Below is a small trained network, with its code and all its weights. Each question gives an input and a class and asks what happens when units are switched off, that is, made to give their printed mean instead of their output.

import numpy as np


def w(rows, s, z=0):
    codes = np.array(rows[::2]) - 128.0
    scale = np.full(codes.shape[1], s)
    scale[-1] = z or s
    return codes * scale


def f(y):
    return y / 2 * (1 + np.tanh(0.7978845608 * (y + 0.044715 * y**3)))


def log_softmax(a):
    a = a - a.max(-1, keepdims=True)
    return a - np.log(np.exp(a).sum(-1, keepdims=True))


def net(x, mask):
    res = np.array(x, float).reshape(1, 8) / 4 @ E
    y = f(res @ A[0][:, :-1].T + A[0][:, -1])
    res = res + np.where(mask, y, B[0][:, -1]) @ B[0][:, :-1]
    return log_softmax(res[-1] @ U[:, :-1].T + U[:, -1])


A, B = {}, {}
E = w([
[128,129,129,126],'x0',
[182,200,232,67],'x1',
[8,148,198,254],'x2',
[122,116,137,124],'x3',
[226,86,191,182],'x4',
[127,128,130,125],'x5',
[129,121,130,126],'x6',
[124,120,129,127],'x7',
],0.0093)
A[0] = w([
[214,107,164,108,87],'neuron 0',
[195,83,144,89,83],'neuron 1',
[57,81,125,155,121],'neuron 2',
[43,101,98,169,92],'neuron 3',
[171,166,123,125,97],'neuron 4',
[155,110,32,59,213],'neuron 5',
[79,139,240,191,28],'neuron 6',
[176,9,39,207,72],'neuron 7',
[158,125,129,98,84],'neuron 8',
[156,132,14,89,2],'neuron 9',
[99,173,116,54,46],'neuron 10',
[178,96,127,118,65],'neuron 11',
[156,98,9,46,23],'neuron 12',
[176,164,163,116,124],'neuron 13',
[198,48,125,232,57],'neuron 14',
[98,135,97,183,98],'neuron 15',
[34,117,128,122,104],'neuron 16',
],0.012,0.0086)
B[0] = w([
[143,107,31,198,183],'neuron 0',
[129,120,35,200,175],'neuron 1',
[87,89,121,165,192],'neuron 2',
[81,130,51,168,202],'neuron 3',
[176,108,123,181,140],'neuron 4',
[187,70,187,51,251],'neuron 5',
[157,120,206,15,221],'neuron 6',
[154,146,215,37,219],'neuron 7',
[205,81,66,178,141],'neuron 8',
[32,169,98,117,174],'neuron 9',
[203,143,191,65,150],'neuron 10',
[147,79,60,202,145],'neuron 11',
[52,255,218,97,209],'neuron 12',
[197,140,103,185,173],'neuron 13',
[124,208,241,61,190],'neuron 14',
[111,139,77,167,167],'neuron 15',
[111,119,52,131,186],'neuron 16',
],0.0088,0.011)
U = w([
[81,184,179,104,254],'0',
[255,67,189,66,123],'1',
[155,21,31,225,36],'2',
],0.0079,0.0044)

Each question gives the input, the list of numbers given to net, and the class t.
The units are the neurons (one row each of A and B). Each row of codes is followed by its name. A weight is (code - 128) times the scale printed after its matrix; where a second scale follows, it is the last column's (A, B and U).
mask holds one flag per neuron, in row order. A switched-off neuron (its flag False) gives its mean, the last column of its row in B, instead of its output. The means were averaged over made-up inputs and are rounded, as every weight is.
A unit's drop is (log p(t) with every unit on - log p(t) with that unit switched off) / (log p(t) with every unit on - log p(t) with every unit switched off).
The circuit of an input: a set's keep is (log p(t) with only the set's units on - log p(t) with every unit switched off) / (log p(t) with every unit on - log p(t) with every unit switched off). Starting from the 12 units with the biggest drops (on a tie, the unit counted first), units are removed one at a time, each time the one whose removal leaves the highest keep (on an exact tie, the one counted first), for as long as the keep stays at least 0.8.
circuit, biggest first: the units of the circuit, biggest drop first
k most important neurons: the k neurons with the biggest drops, biggest first
drop when u is switched off: that unit's drop, to one decimal
input [5,-7,5,-1,8,-7,-4,-2], class 0: circuit, biggest first : (neuron 14)
input [-5,-6,1,8,8,6,0,5], class 0: 2 most important neurons : (neuron 5; neuron 14)
input [8,-1,3,7,-1,7,-1,4], class 2: circuit, biggest first : (neuron 12; neuron 7)
input [1,-1,-7,4,-4,0,2,8], class 0: 3 most important neurons : (neuron 12; neuron 9; neuron 6)
input [3,-2,-8,-1,0,-2,5,-4], class 0: 3 most important neurons : (neuron 12; neuron 9; neuron 6)
input [-1,0,3,-2,-1,3,2,-4], class 2: 2 most important neurons : (neuron 12; neuron 14)
input [6,5,-4,8,-8,-8,3,8], class 1: 3 most important neurons : (neuron 5; neuron 10; neuron 3)
input [5,2,7,2,4,0,1,-5], class 1: 3 most important neurons : (neuron 6; neuron 12; neuron 9)
input [5,5,6,1,1,-1,-8,5], class 1: drop when neuron 12 is switched off : 0.6
input [-3,8,6,-2,2,4,8,2], class 1: drop when neuron 12 is switched off : 0.2
input [2,-3,8,0,-2,4,2,-1], class 2: drop when neuron 11 is switched off : 0.0
input [-2,0,5,-8,-5,-4,-6,8], class 2: drop when neuron 12 is switched off : 0.2
